Below are the code and all the weights of a small trained network. Each question names an input and a target symbol and asks about switching units off, where a switched-off unit gives its printed mean instead of its output.

import numpy as np


def w(rows, s, z=0):
    codes = np.array(rows[::2]) - 128.0
    scale = np.full(codes.shape[1], s)
    scale[-1] = z or s
    return codes * scale


def f(y):
    return np.maximum(y, 0)


def softmax(a):
    e = np.exp(a - a.max(-1, keepdims=True))
    return e / e.sum(-1, keepdims=True)


def log_softmax(a):
    a = a - a.max(-1, keepdims=True)
    return a - np.log(np.exp(a).sum(-1, keepdims=True))


def net(x, mask):
    ids = ['ΘΠελμφψ'.index(c) for c in x.split()]
    T = len(ids)
    res = E[ids] + P[:T]
    u = 0
    for l in range(2):
        q, k, v = (res @ M[l].T for M in (Q, K, V))
        z = softmax(np.where(np.tri(T) > 0, q @ k.T / 3**0.5, -1e9)) @ v
        res = res + np.where(mask[u], z, O[l][:, -1]) @ O[l][:, :-1]
        u += 1
        y = f(res @ A[l][:, :-1].T + A[l][:, -1])
        res = res + np.where(mask[u : u + 4], y, B[l][:, -1]) @ B[l][:, :-1]
        u += 4
    return log_softmax(res[-1] @ U[:, :-1].T + U[:, -1])


Q, K, V, O, A, B = {}, {}, {}, {}, {}, {}
E = w([
[90,71,175],'Θ',
[180,17,210],'Π',
[1,143,53],'ε',
[49,129,56],'λ',
[123,61,171],'μ',
[78,104,120],'φ',
[113,113,122],'ψ',
],0.0095)
P = w([
[173,110,107],'0',
[90,138,46],'1',
[98,129,59],'2',
[106,109,178],'3',
[98,134,49],'4',
[112,198,169],'5',
[77,92,172],'6',
[109,136,46],'7',
[66,223,202],'8',
[50,79,172],'9',
[119,137,43],'10',
[20,243,251],'11',
[101,100,149],'12',
[122,132,45],'13',
],0.018)
Q[0] = w([
[232,125,48],'L0H0',
[202,109,1],'L0H0',
[189,225,181],'L0H0',
],0.0072)
K[0] = w([
[176,196,44],'L0H0',
[166,169,89],'L0H0',
[254,127,146],'L0H0',
],0.0082)
V[0] = w([
[146,153,31],'L0H0',
[247,179,40],'L0H0',
[254,218,109],'L0H0',
],0.0051)
O[0] = w([
[147,162,74,144],'L0H0',
[197,124,63,41],'L0H0',
[254,143,175,3],'L0H0',
],0.0086,0.0065)
A[0] = w([
[96,246,105,127],'L0N0',
[111,165,147,2],'L0N1',
[135,118,75,159],'L0N2',
[217,134,100,111],'L0N3',
],0.013,0.0072)
B[0] = w([
[181,103,199,245],'L0N0',
[254,36,95,143],'L0N1',
[137,34,112,190],'L0N2',
[225,81,53,131],'L0N3',
],0.0097,0.012)
Q[1] = w([
[72,239,174],'L1H0',
[121,37,2],'L1H0',
[128,220,173],'L1H0',
],0.0098)
K[1] = w([
[24,130,80],'L1H0',
[254,129,14],'L1H0',
[11,6,138],'L1H0',
],0.0087)
V[1] = w([
[123,139,30],'L1H0',
[130,143,10],'L1H0',
[13,144,89],'L1H0',
],0.011)
O[1] = w([
[156,245,140,179],'L1H0',
[139,186,142,177],'L1H0',
[21,170,50,253],'L1H0',
],0.012,0.0072)
A[1] = w([
[98,88,40,47],'L1N0',
[158,9,254,4],'L1N1',
[46,125,208,143],'L1N2',
[178,70,187,146],'L1N3',
],0.0086,0.012)
B[1] = w([
[153,73,71,167],'L1N0',
[5,190,146,161],'L1N1',
[200,159,157,254],'L1N2',
[118,84,122,165],'L1N3',
],0.016,0.015)
U = w([
[152,49,53,118],'Θ',
[103,137,143,2],'Π',
[97,174,2,200],'ε',
[166,250,179,42],'λ',
[162,75,143,177],'μ',
[190,106,116,173],'φ',
[207,130,245,46],'ψ',
],0.0095,0.0061)

Each question gives the input, a string of symbols that net reads in full, and the target symbol t.
The units are the heads (3 rows each of Q, K, V and O) and the neurons (one row each of A and B). Each row of codes is followed by its name. A weight is (code - 128) times the scale printed after its matrix; where a second scale follows, it is the last column's (O, A, B and U).
mask holds one flag per unit, layer by layer, with each layer's heads first. A switched-off unit (its flag False) gives its mean, the last column of its rows in O or B, instead of its output. The means were averaged over made-up inputs and are rounded, as every weight is.
A unit's drop is (log p(t) with every unit on - log p(t) with that unit switched off) / (log p(t) with every unit on - log p(t) with every unit switched off).
The circuit of an input: a set's keep is (log p(t) with only the set's units on - log p(t) with every unit switched off) / (log p(t) with every unit on - log p(t) with every unit switched off). Starting from all 10 units, units are removed one at a time, each time the one whose removal leaves the highest keep (on an exact tie, the one counted first), for as long as the keep stays at least 0.8.
units of the circuit, in order: the units of the circuit, biggest drop first
most important unit: the unit with the biggest drop
top k neurons: the k neurons with the biggest drops, biggest first
k most important neurons of layer l: the k neurons of layer l with the biggest drops, biggest first
input ψ ψ Θ λ μ λ ψ ψ ε, target ψ: top 3 neurons : (L0N0 L0N1 L1N2)
input ψ Π ψ Π ψ ε ε ε μ λ λ ε λ Π, target ψ: top 4 neurons : (L0N0 L0N3 L1N3 L1N0)
input ψ ε Θ μ ψ ε μ μ Π, target μ: units of the circuit, in order : (L1H0)
input λ λ ε ε ε Θ ψ μ ε ψ Π, target λ: units of the circuit, in order : (L1H0 L0H0 L0N0)
input λ λ Θ, target λ: top 2 neurons : (L0N0 L0N3)
input ε Π ε ε Π μ, target ε: units of the circuit, in order : (L1H0 L0N0 L0N2)
input λ λ ψ ε ε Π λ ε λ ψ, target λ: top 3 neurons : (L0N0 L1N2 L1N3)
input ε ε ε μ ε λ, target μ: units of the circuit, in order : (L1H0 L0N0)
input λ ε ε Π ε ε μ ε λ, target μ: top 3 neurons : (L0N0 L1N2 L0N1)
input Π λ λ ε ψ ε ψ φ λ φ ψ, target Π: top 2 neurons : (L1N1 L1N2)
input Θ ε ψ Θ φ μ, target Θ: units of the circuit, in order : (L1H0 L0H0)
input ε λ φ ε ψ λ λ ε ε λ Π, target ε: top 3 neurons : (L0N0 L1N2 L0N1)
input φ μ ε φ, target ε: top 2 neurons : (L0N2 L0N1)
input Θ Π Π ε ψ ε Π λ, target Θ: units of the circuit, in order : (L0N2 L1H0)
input ψ Π ε μ ε λ Θ ε Θ ψ λ λ Θ ε, target ψ: units of the circuit, in order : (L1H0 L0H0)
input Π ε λ ε λ, target Π: units of the circuit, in order : (L1N1 L1H0)
input μ λ ε ε Π ψ, target ε: units of the circuit, in order : (L1H0 L0N1)
input ε μ λ ε λ ε Θ ψ ψ, target Θ: units of the circuit, in order : (L1H0)
input φ ψ μ μ ψ Θ ε ε ε Θ, target Θ: 2 most important neurons of layer 1 : (L1N0 L1N1)
input Π ε ψ φ ε ε λ, target λ: most important unit : L0H0
input Π Θ ε φ λ ψ λ λ ψ ε ε, target Π: top 3 neurons : (L1N1 L1N2 L1N3)
input ε ε μ ε λ Π λ μ ψ ψ Π λ, target ψ: top 2 neurons : (L0N0 L1N2)
